Below is a small trained network, with its code and all its weights. Each question gives an input and a class and asks what happens when units are switched off, that is, made to give their printed mean instead of their output.

import numpy as np


def w(rows, s, z=0):
    codes = np.array(rows[::2]) - 128.0
    scale = np.full(codes.shape[1], s)
    scale[-1] = z or s
    return codes * scale


def f(y):
    return y / 2 * (1 + np.tanh(0.7978845608 * (y + 0.044715 * y**3)))


def log_softmax(a):
    a = a - a.max(-1, keepdims=True)
    return a - np.log(np.exp(a).sum(-1, keepdims=True))


def net(x, mask):
    res = np.array(x, float).reshape(1, 3) / 4 @ E
    y = f(res @ A[0][:, :-1].T + A[0][:, -1])
    res = res + np.where(mask, y, B[0][:, -1]) @ B[0][:, :-1]
    return log_softmax(res[-1] @ U[:, :-1].T + U[:, -1])


A, B = {}, {}
E = w([
[116,105,236,111,118,152,122,73,111,209,177],'x0',
[179,13,160,113,122,84,168,146,212,168,81],'x1',
[170,183,163,187,192,114,38,145,197,72,150],'x2',
],0.011)
A[0] = w([
[76,141,116,142,110,173,119,63,70,91,167,118],'neuron 0',
[81,154,149,147,119,140,65,74,41,78,110,4],'neuron 1',
[170,103,202,208,146,64,65,125,127,67,177,55],'neuron 2',
[206,81,141,174,120,145,146,96,157,141,2,78],'neuron 3',
[180,65,107,104,139,111,147,134,180,172,157,197],'neuron 4',
[134,89,125,112,50,154,158,168,47,159,73,24],'neuron 5',
[120,155,78,165,79,141,180,138,153,83,54,1],'neuron 6',
[118,80,13,147,108,154,165,231,159,63,159,127],'neuron 7',
[156,119,194,114,142,173,138,18,125,184,198,98],'neuron 8',
[160,51,122,119,144,116,165,119,218,205,167,36],'neuron 9',
[133,120,93,83,15,159,133,88,93,117,111,22],'neuron 10',
[124,83,71,89,143,96,217,95,67,192,148,70],'neuron 11',
[120,113,171,77,55,112,93,66,172,166,251,126],'neuron 12',
[119,114,201,124,147,177,124,77,114,149,144,16],'neuron 13',
],0.0083,0.0048)
B[0] = w([
[162,177,70,161,102,148,21,86,116,198,56,199],'neuron 0',
[154,101,78,189,118,176,81,123,171,151,133,179],'neuron 1',
[73,168,217,146,158,49,142,75,244,164,137,208],'neuron 2',
[157,145,85,132,100,190,56,81,133,118,104,211],'neuron 3',
[93,164,130,93,83,139,50,96,131,172,146,232],'neuron 4',
[95,136,135,161,169,97,134,119,191,114,115,191],'neuron 5',
[164,88,72,102,196,124,135,170,151,62,145,176],'neuron 6',
[205,89,156,115,140,113,126,161,58,76,148,254],'neuron 7',
[184,72,156,112,126,138,119,171,92,67,137,223],'neuron 8',
[120,124,59,158,106,201,73,121,140,130,103,219],'neuron 9',
[85,178,155,145,212,136,166,93,254,104,139,170],'neuron 10',
[80,181,145,147,158,104,183,152,229,127,111,215],'neuron 11',
[181,109,97,64,135,82,140,188,90,50,156,210],'neuron 12',
[163,89,95,116,242,130,121,173,107,52,212,167],'neuron 13',
],0.0097,0.0089)
U = w([
[191,63,128,99,159,121,145,194,84,66,141,89],'0',
[142,129,99,139,90,245,73,110,125,179,95,70],'1',
[75,158,184,145,173,68,171,127,180,140,114,72],'2',
[146,145,173,101,32,94,138,151,62,162,101,250],'3',
],0.013,0.014)

Each question gives the input, the list of numbers given to net, and the class t.
The units are the neurons (one row each of A and B). Each row of codes is followed by its name. A weight is (code - 128) times the scale printed after its matrix; where a second scale follows, it is the last column's (A, B and U).
mask holds one flag per neuron, in row order. A switched-off neuron (its flag False) gives its mean, the last column of its row in B, instead of its output. The means were averaged over made-up inputs and are rounded, as every weight is.
A unit's drop is (log p(t) with every unit on - log p(t) with that unit switched off) / (log p(t) with every unit on - log p(t) with every unit switched off).
The circuit of an input: a set's keep is (log p(t) with only the set's units on - log p(t) with every unit switched off) / (log p(t) with every unit on - log p(t) with every unit switched off). Starting from the 12 units with the biggest drops (on a tie, the unit counted first), units are removed one at a time, each time the one whose removal leaves the highest keep (on an exact tie, the one counted first), for as long as the keep stays at least 0.8.
units of the circuit, in order: the units of the circuit, biggest drop first
unit that matters most: the unit with the biggest drop
k most important neurons: the k neurons with the biggest drops, biggest first
drop of u: that unit's drop, to one decimal
input [4,0,-5], class 2: unit that matters most -> neuron 11
input [5,3,-5], class 0: 4 most important neurons -> [neuron 8; neuron 12; neuron 2; neuron 13]
input [1,-2,-2], class 3: units of the circuit, in order -> [neuron 9; neuron 6]
input [8,-3,-8], class 0: 4 most important neurons -> [neuron 8; neuron 12; neuron 13; neuron 2]
input [3,2,2], class 3: units of the circuit, in order -> [neuron 6; neuron 10; neuron 1]
input [7,7,-8], class 2: 2 most important neurons -> [neuron 11; neuron 5]
input [-4,8,-8], class 1: 2 most important neurons -> [neuron 3; neuron 9]
input [1,8,-7], class 1: 3 most important neurons -> [neuron 9; neuron 3; neuron 4]
input [-1,4,-4], class 1: 3 most important neurons -> [neuron 2; neuron 9; neuron 3]
input [6,-6,-2], class 0: 4 most important neurons -> [neuron 12; neuron 8; neuron 13; neuron 4]
input [8,8,-4], class 0: 3 most important neurons -> [neuron 12; neuron 8; neuron 13]
input [-6,8,-7], class 1: 3 most important neurons -> [neuron 3; neuron 9; neuron 4]
input [4,5,1], class 1: 3 most important neurons -> [neuron 9; neuron 7; neuron 4]
input [3,3,-5], class 2: units of the circuit, in order -> [neuron 11]
input [3,1,5], class 2: 2 most important neurons -> [neuron 2; neuron 7]
input [1,4,-3], class 1: 2 most important neurons -> [neuron 9; neuron 2]
input [4,-3,-3], class 0: drop of neuron 13 -> 0.2
input [-2,-3,-5], class 2: drop of neuron 10 -> 0.1
input [1,0,-4], class 2: drop of neuron 3 -> 0.0
